[[  4 -36 -20  -8]
 [  7  -2 -16  -3]
 [  1   1  17 -14]]
:
[[ -2 -16]
 [  1  17]]

[[ -2 -31  -1]
 [ 14  -8  -9]
 [ 19 -17  12]]
:
[[ -8  -9]
 [-17  12]]

[[-21 -22   4]
 [-34  -2  -3]
 [  5 -21  -8]]
:
[[ -2  -3]
 [-21  -8]]

[[ -9  14 -16  11  31]
 [ 12 -12  11 -10  -5]
 [-13   7 -25   7   3]
 [ 10 -17  11 -13 -29]]
:
[[-12  11]
 [  7 -25]]

[[  7 -21  13  12 -12]
 [-33 -14  -1  33 -21]
 [-11   0  -2  -7  -1]
 [-11 -23  12  12   4]
 [ 29 -21   3  -4  -5]]
:
[[-14  -1]
 [  0  -2]]

[[ -6 -11  -1]
 [ -6 -39  -2]
 [ -4  -5   0]
 [ -6  -5   2]
 [  4   2  -3]]
:
[[-39  -2]
 [ -5   0]]
---
[[  6 -35  -6]
 [  3  36  19]]
:
[[  6   3]
 [-35  36]
 [ -6  19]]

[[ 17 -10  13  17]
 [ 10  18   7 -30]
 [-13  22 -19  19]
 [ 22   5  17 -17]
 [ -7  10  -6  -7]
 [ -9  -2 -22  27]
 [  2  17  13   2]
 [ 24 -11  29   6]]
:
[[ 17  10 -13  22  -7  -9   2  24]
 [-10  18  22   5  10  -2  17 -11]
 [ 13   7 -19  17  -6 -22  13  29]
 [ 17 -30  19 -17  -7  27   2   6]]

[[-14 -26 -30  27  -2 -10  10  -7]
 [ 17 -16   1  -2 -18  -4   4  20]
 [ -4 -11 -18   0   4   4   7  -1]
 [ -6   9   3  -6   6  -5  15   5]
 [  2   3   6  -3  -4  -3 -17  13]
 [-18   0 -13  19  -9   4  -2   1]
 [ -1   2  -1  -3   1   1   8   1]]
:
[[-14  17  -4  -6   2 -18  -1]
 [-26 -16 -11   9   3   0   2]
 [-30   1 -18   3   6 -13  -1]
 [ 27  -2   0  -6  -3  19  -3]
 [ -2 -18   4   6  -4  -9   1]
 [-10  -4   4  -5  -3   4   1]
 [ 10   4   7  15 -17  -2   8]
 [ -7  20  -1   5  13   1   1]]

[[-18   5  -3 -13]
 [-20   9 -15  -5]
 [-21   9 -16  -5]
 [-32  11 -11 -17]
 [-26  12 -20  -6]
 [-22   8  -9 -12]
 [ -8   2  -3  -4]
 [-38  14 -17 -18]
 [-16   4  -2 -12]
 [-21   6  -6 -13]
 [-26   8  -6 -17]]
:
[[-18 -20 -21 -32 -26 -22  -8 -38 -16 -21 -26]
 [  5   9   9  11  12   8   2  14   4   6   8]
 [ -3 -15 -16 -11 -20  -9  -3 -17  -2  -6  -6]
 [-13  -5  -5 -17  -6 -12  -4 -18 -12 -13 -17]]

[[  1 -11]
 [-22  -7]
 [ -5  -9]
 [-19  -5]
 [  9 -13]
 [  2 -14]
 [  4  -8]
 [  7 -34]
 [  4  -3]
 [-16  -7]
 [  2 -14]
 [-10  -4]]
:
[[  1 -22  -5 -19   9   2   4   7   4 -16   2 -10]
 [-11  -7  -9  -5 -13 -14  -8 -34  -3  -7 -14  -4]]

[[ -8  17 -13  -6   4   2 -10  -7 -14   8]
 [ 16 -14  22  -4 -24  -6  14  18   9 -23]
 [-10   4 -25  16  26  12 -19 -10  -3  28]
 [-20   5 -20   6  35   7  -6 -23   4  32]
 [-12   4 -25  13  24  16 -16  -6  -1  31]]
:
[[ -8  16 -10 -20 -12]
 [ 17 -14   4   5   4]
 [-13  22 -25 -20 -25]
 [ -6  -4  16   6  13]
 [  4 -24  26  35  24]
 [  2  -6  12   7  16]
 [-10  14 -19  -6 -16]
 [ -7  18 -10 -23  -6]
 [-14   9  -3   4  -1]
 [  8 -23  28  32  31]]

[[ 19   2  -6  21  29  -8   1  -5  37  -6 -10]
 [ -3   1   8  -8 -13  -3 -10   1 -14  10  -4]
 [ -6   9  17 -23   9   7 -13   7   4  23   6]
 [ 20  -4   8  20   1  -7  -3  -3  -1   4  -9]]
:
[[ 19  -3  -6  20]
 [  2   1   9  -4]
 [ -6   8  17   8]
 [ 21  -8 -23  20]
 [ 29 -13   9   1]
 [ -8  -3   7  -7]
 [  1 -10 -13  -3]
 [ -5   1   7  -3]
 [ 37 -14   4  -1]
 [ -6  10  23   4]
 [-10  -4   6  -9]]
---
[[  1  -4   0  23  25]
 [ -2 -20  18   5  28]
 [ 12   4 -12  10  -5]
 [  1  -4  -1  24  22]
 [ -8 -31  17   4  16]]
:
[  1 -20 -12  24  16]

[[ 41   5   5  12]
 [-41   4   3   6]]
:
[41  4]

[[  6  19   7 -18]
 [  6  34  23 -25]
 [  4 -16  33   8]]
:
[ 6 34 33]

[[  6   6   4  19  -8]
 [  4   8  15  36 -21]
 [-17 -11   8 -14  -4]
 [  5   7   9  28 -15]]
:
[ 6  8  8 28]

[[ 15 -13   3  23  -8]
 [ 40 -17   5 -12   6]
 [  9  12  12   7  -3]]
:
[ 15 -17  12]

[[  4  13   8  -2 -36]
 [  6  17   2  -2 -30]]
:
[ 4 17]

[[ 40 -17]
 [ -9 -23]
 [  3 -28]]
:
[ 40 -23]

[[ -8   4]
 [ -8  40]
 [  0 -28]
 [ 34   1]]
:
[-8 40]
